Here is a tiny trained network, its code and every weight. The questions are about switching its units off for an input and a class, where a switched-off unit gives its printed mean instead of its output.

import numpy as np


def w(rows, s, z=0):
    codes = np.array(rows[::2]) - 128.0
    scale = np.full(codes.shape[1], s)
    scale[-1] = z or s
    return codes * scale


def f(y):
    return y / 2 * (1 + np.tanh(0.7978845608 * (y + 0.044715 * y**3)))


def log_softmax(a):
    a = a - a.max(-1, keepdims=True)
    return a - np.log(np.exp(a).sum(-1, keepdims=True))


def net(x, mask):
    res = np.array(x, float).reshape(1, 3) / 4 @ E
    y = f(res @ A[0][:, :-1].T + A[0][:, -1])
    res = res + np.where(mask, y, B[0][:, -1]) @ B[0][:, :-1]
    return log_softmax(res[-1] @ U[:, :-1].T + U[:, -1])


A, B = {}, {}
E = w([
[72,53,115,182,126,177,156,57,141,123],'x0',
[138,157,86,205,128,134,116,167,48,77],'x1',
[74,142,187,139,164,191,251,151,106,164],'x2',
],0.018)
A[0] = w([
[78,138,124,19,57,41,111,83,171,67,180],'n1',
[98,88,60,211,103,188,146,92,69,57,59],'n2',
[121,166,170,169,162,107,87,210,95,99,130],'n3',
[147,91,25,190,16,76,69,155,104,47,152],'n4',
[159,175,140,64,111,65,160,221,107,136,255],'n5',
[102,191,157,249,167,130,125,151,28,69,78],'n6',
[244,157,180,77,115,26,38,179,186,202,223],'n7',
[162,156,20,122,129,69,82,161,103,62,150],'n8',
[141,248,135,187,102,117,112,212,88,148,121],'n9',
[177,168,115,72,31,79,82,188,114,81,151],'n10',
[174,202,151,15,120,81,170,196,144,161,150],'n11',
[162,94,136,131,68,109,103,30,155,80,146],'n12',
[128,95,93,112,46,60,1,76,182,156,210],'n13',
],0.0076,0.006)
B[0] = w([
[142,113,186,143,136,200,135,138,122,91,197],'n1',
[139,149,182,192,244,151,101,50,116,72,196],'n2',
[135,163,87,142,55,136,139,149,99,140,169],'n3',
[23,97,107,104,181,2,2,90,165,190,237],'n4',
[73,224,99,103,142,106,204,190,45,129,210],'n5',
[244,151,118,210,154,132,174,162,114,76,201],'n6',
[138,165,226,122,117,155,95,121,79,78,250],'n7',
[102,119,141,177,179,63,90,131,61,192,213],'n8',
[151,143,61,87,62,154,107,207,106,157,187],'n9',
[144,144,166,184,61,126,104,106,41,173,209],'n10',
[72,183,120,85,242,120,159,169,139,73,209],'n11',
[106,102,91,150,81,185,89,126,160,90,188],'n12',
[180,98,134,248,105,219,89,120,123,44,249],'n13',
],0.0097,0.019)
U = w([
[186,148,191,149,142,165,126,118,70,49,250],'0',
[91,117,111,128,80,82,85,159,51,225,33],'1',
[141,14,100,143,45,201,95,107,244,68,198],'2',
[87,92,48,129,197,66,79,70,168,118,15],'3',
[59,155,152,13,178,133,171,165,154,118,186],'4',
[183,164,2,128,83,148,173,204,106,130,38],'5',
[75,16,224,107,106,169,218,51,229,238,135],'6',
],0.0097,0.0018)

Each question gives the input, the list of numbers given to net, and the class t.
The units are the neurons (one row each of A and B). Each row of codes is followed by its name. A weight is (code - 128) times the scale printed after its matrix; where a second scale follows, it is the last column's (A, B and U).
mask holds one flag per neuron, in row order. A switched-off neuron (its flag False) gives its mean, the last column of its row in B, instead of its output. The means were averaged over made-up inputs and are rounded, as every weight is.
A unit's drop is (log p(t) with every unit on - log p(t) with that unit switched off) / (log p(t) with every unit on - log p(t) with every unit switched off).
The circuit of an input: a set's keep is (log p(t) with only the set's units on - log p(t) with every unit switched off) / (log p(t) with every unit on - log p(t) with every unit switched off). Starting from the 12 units with the biggest drops (on a tie, the unit counted first), units are removed one at a time, each time the one whose removal leaves the highest keep (on an exact tie, the one counted first), for as long as the keep stays at least 0.8.
circuit, biggest first: the units of the circuit, biggest drop first
top k neurons: the k neurons with the biggest drops, biggest first
drop when u is switched off: that unit's drop, to one decimal
input [3,3,-8], class 3: top neuron	(n4)
input [0,7,1], class 5: circuit, biggest first	(n7, n9)
input [2,0,6], class 6: circuit, biggest first	(n13, n7, n5)
input [-8,1,7], class 5: top 3 neurons	(n9, n4, n3)
input [-5,6,1], class 5: top 2 neurons	(n6, n9)
input [-3,-8,1], class 4: top 2 neurons	(n11, n6)
input [-5,-3,1], class 4: top 2 neurons	(n13, n11)
input [8,2,-5], class 3: top 2 neurons	(n4, n2)
input [1,-7,0], class 2: drop when n6 is switched off	0.1
input [-2,-3,2], class 4: drop when n13 is switched off	0.1
input [6,3,-6], class 3: drop when n4 is switched off	0.6
input [-1,1,-5], class 1: drop when n2 is switched off	0.2
